Here is a tiny trained network, its code and every weight. The questions are about switching its units off for an input and a class, where a switched-off unit gives its printed mean instead of its output.

import numpy as np


def w(rows, s, z=0):
    codes = np.array(rows[::2]) - 128.0
    scale = np.full(codes.shape[1], s)
    scale[-1] = z or s
    return codes * scale


def norm(h):
    return h / np.sqrt((h * h).mean(-1, keepdims=True) + 1e-5)


def f(y):
    return y / 2 * (1 + np.tanh(0.7978845608 * (y + 0.044715 * y**3)))


def log_softmax(a):
    a = a - a.max(-1, keepdims=True)
    return a - np.log(np.exp(a).sum(-1, keepdims=True))


def net(x, mask):
    res = np.array(x, float).reshape(1, 7) / 4 @ E
    u = 0
    for l in range(2):
        y = f(norm(res) @ A[l][:, :-1].T + A[l][:, -1])
        res = res + np.where(mask[u : u + 12], y, B[l][:, -1]) @ B[l][:, :-1]
        u += 12
    return log_softmax(norm(res)[-1] @ U[:, :-1].T + U[:, -1])


A, B = {}, {}
E = w([
[2,108,160,181,163,216,207,93,180],'x0',
[128,128,128,128,130,125,131,129,129],'x1',
[122,121,141,144,116,125,104,135,129],'x2',
[134,133,129,120,132,131,139,112,129],'x3',
[127,125,125,124,134,128,129,135,130],'x4',
[212,110,46,201,95,155,167,169,239],'x5',
[121,14,6,151,157,128,87,31,108],'x6',
],0.008)
A[0] = w([
[57,142,163,91,171,102,101,101,93,1],'0.n0',
[1,111,140,172,139,233,190,114,161,226],'0.n1',
[206,120,84,197,124,160,165,164,224,214],'0.n2',
[117,94,170,160,173,131,81,176,113,162],'0.n3',
[144,89,127,69,179,108,178,139,90,81],'0.n4',
[146,125,157,141,81,68,102,133,144,110],'0.n5',
[98,76,64,158,117,146,115,86,143,76],'0.n6',
[106,160,140,164,140,160,105,136,154,109],'0.n7',
[116,31,46,146,149,131,102,61,91,208],'0.n8',
[85,113,182,138,143,110,156,82,123,107],'0.n9',
[137,176,143,170,143,180,168,158,136,165],'0.n10',
[133,138,139,129,160,129,161,103,140,85],'0.n11',
],0.0097,0.0052)
B[0] = w([
[254,120,45,111,115,166,141,126,137,161],'0.n0',
[145,114,178,228,234,193,135,176,140,244],'0.n1',
[173,118,137,140,57,173,140,120,233,246],'0.n2',
[138,170,108,58,119,119,162,104,107,142],'0.n3',
[106,141,147,64,95,153,98,143,119,133],'0.n4',
[143,149,106,83,176,158,181,112,120,145],'0.n5',
[196,213,111,172,193,27,161,84,168,171],'0.n6',
[99,84,130,111,68,131,157,109,93,137],'0.n7',
[39,49,114,103,111,118,30,60,144,239],'0.n8',
[174,153,89,106,97,125,81,180,72,153],'0.n9',
[7,119,165,67,51,90,124,132,132,172],'0.n10',
[141,87,144,116,117,93,133,150,146,126],'0.n11',
],0.0069,0.012)
A[1] = w([
[139,146,116,89,122,100,116,110,71,108],'1.n0',
[203,170,189,131,109,183,194,247,129,92],'1.n1',
[161,129,101,114,39,97,132,111,168,28],'1.n2',
[155,55,75,160,140,160,110,90,118,106],'1.n3',
[106,174,191,78,90,110,161,182,106,196],'1.n4',
[152,178,165,111,165,152,162,156,51,66],'1.n5',
[70,123,162,149,216,129,121,143,54,94],'1.n6',
[163,162,132,82,41,111,165,159,118,2],'1.n7',
[110,101,104,97,81,57,97,68,151,219],'1.n8',
[117,66,91,100,124,200,125,152,174,238],'1.n9',
[91,116,120,50,99,62,126,125,70,86],'1.n10',
[70,95,149,131,186,84,103,116,38,76],'1.n11',
],0.013,0.004)
B[1] = w([
[66,110,141,196,139,97,94,104,165,164],'1.n0',
[24,147,172,82,39,180,167,83,115,245],'1.n1',
[151,135,81,48,169,105,109,146,4,175],'1.n2',
[160,81,113,135,177,137,120,156,139,205],'1.n3',
[203,97,63,177,191,89,90,159,99,198],'1.n4',
[143,150,141,209,153,63,223,165,105,173],'1.n5',
[224,170,32,34,104,110,125,148,45,177],'1.n6',
[188,177,131,101,177,145,83,68,210,169],'1.n7',
[131,160,138,113,52,114,248,174,74,209],'1.n8',
[137,141,169,164,163,61,80,138,131,217],'1.n9',
[53,118,211,137,109,101,108,46,173,176],'1.n10',
[89,189,105,45,162,247,67,158,112,178],'1.n11',
],0.011,0.013)
U = w([
[119,188,191,189,185,31,123,87,147,254],'0',
[186,214,135,2,49,138,133,112,154,109],'1',
[2,90,150,60,87,99,90,52,88,63],'2',
[225,54,30,93,87,27,140,162,95,94],'3',
[105,208,143,109,143,184,208,185,13,125],'4',
[40,131,209,169,60,211,159,173,204,68],'5',
[142,109,46,80,244,192,35,149,71,152],'6',
[162,42,119,226,217,137,131,119,231,140],'7',
],0.018,0.0022)

Each question gives the input, the list of numbers given to net, and the class t.
The units are the neurons (one row each of A and B). Each row of codes is followed by its name. A weight is (code - 128) times the scale printed after its matrix; where a second scale follows, it is the last column's (A, B and U).
mask holds one flag per neuron, layer by layer. A switched-off neuron (its flag False) gives its mean, the last column of its row in B, instead of its output. The means were averaged over made-up inputs and are rounded, as every weight is.
A unit's drop is (log p(t) with every unit on - log p(t) with that unit switched off) / (log p(t) with every unit on - log p(t) with every unit switched off).
The circuit of an input: a set's keep is (log p(t) with only the set's units on - log p(t) with every unit switched off) / (log p(t) with every unit on - log p(t) with every unit switched off). Starting from the 12 units with the biggest drops (on a tie, the unit counted first), units are removed one at a time, each time the one whose removal leaves the highest keep (on an exact tie, the one counted first), for as long as the keep stays at least 0.8.
units of the circuit, in order: the units of the circuit, biggest drop first
top k neurons: the k neurons with the biggest drops, biggest first
top k neurons in layer l: the k neurons of layer l with the biggest drops, biggest first
drop when u is switched off: that unit's drop, to one decimal
input [6,6,0,-6,0,-8,-3], class 4: units of the circuit, in order	0.n8
input [-1,8,-5,-3,3,1,3], class 3: top 2 neurons	0.n1; 1.n1
input [-2,7,5,4,-8,-2,-3], class 0: top 2 neurons	0.n1; 0.n2
input [-1,2,-4,1,1,-2,-8], class 0: top 3 neurons	0.n1; 0.n2; 1.n4
input [0,3,-4,5,8,0,-5], class 0: top 4 neurons	0.n1; 0.n2; 1.n4; 0.n10
input [-6,-5,-3,-1,-2,0,8], class 2: top 4 neurons	0.n8; 0.n1; 0.n2; 1.n4
input [-7,1,6,4,-6,-3,1], class 2: top 3 neurons	0.n1; 1.n10; 0.n2
input [-5,-8,5,6,7,-1,0], class 0: top 4 neurons	0.n1; 0.n2; 0.n8; 1.n1
input [0,3,8,2,-7,7,-3], class 1: top 2 neurons	0.n1; 1.n2
input [-7,1,7,5,-5,0,-8], class 0: top 4 neurons	0.n2; 0.n1; 1.n4; 1.n5
input [0,1,-4,-2,-6,5,3], class 3: top 3 neurons	0.n1; 1.n2; 1.n8
input [0,1,-1,-7,-8,1,-1], class 1: top 3 neurons	0.n1; 0.n2; 0.n8
input [2,0,-8,2,-7,0,1], class 6: top 2 neurons in layer 0	0.n2; 0.n1
input [5,1,5,2,7,-2,-7], class 4: units of the circuit, in order	0.n2
input [0,0,-1,0,-6,7,1], class 3: top 2 neurons in layer 1	1.n2; 1.n1
input [-1,-6,7,-6,-6,-5,-2], class 0: drop when 0.n2 is switched off	0.8
input [-4,-4,8,-5,-7,0,-7], class 0: drop when 1.n4 is switched off	0.7
input [-7,-4,2,-6,7,0,3], class 2: drop when 1.n10 is switched off	0.2
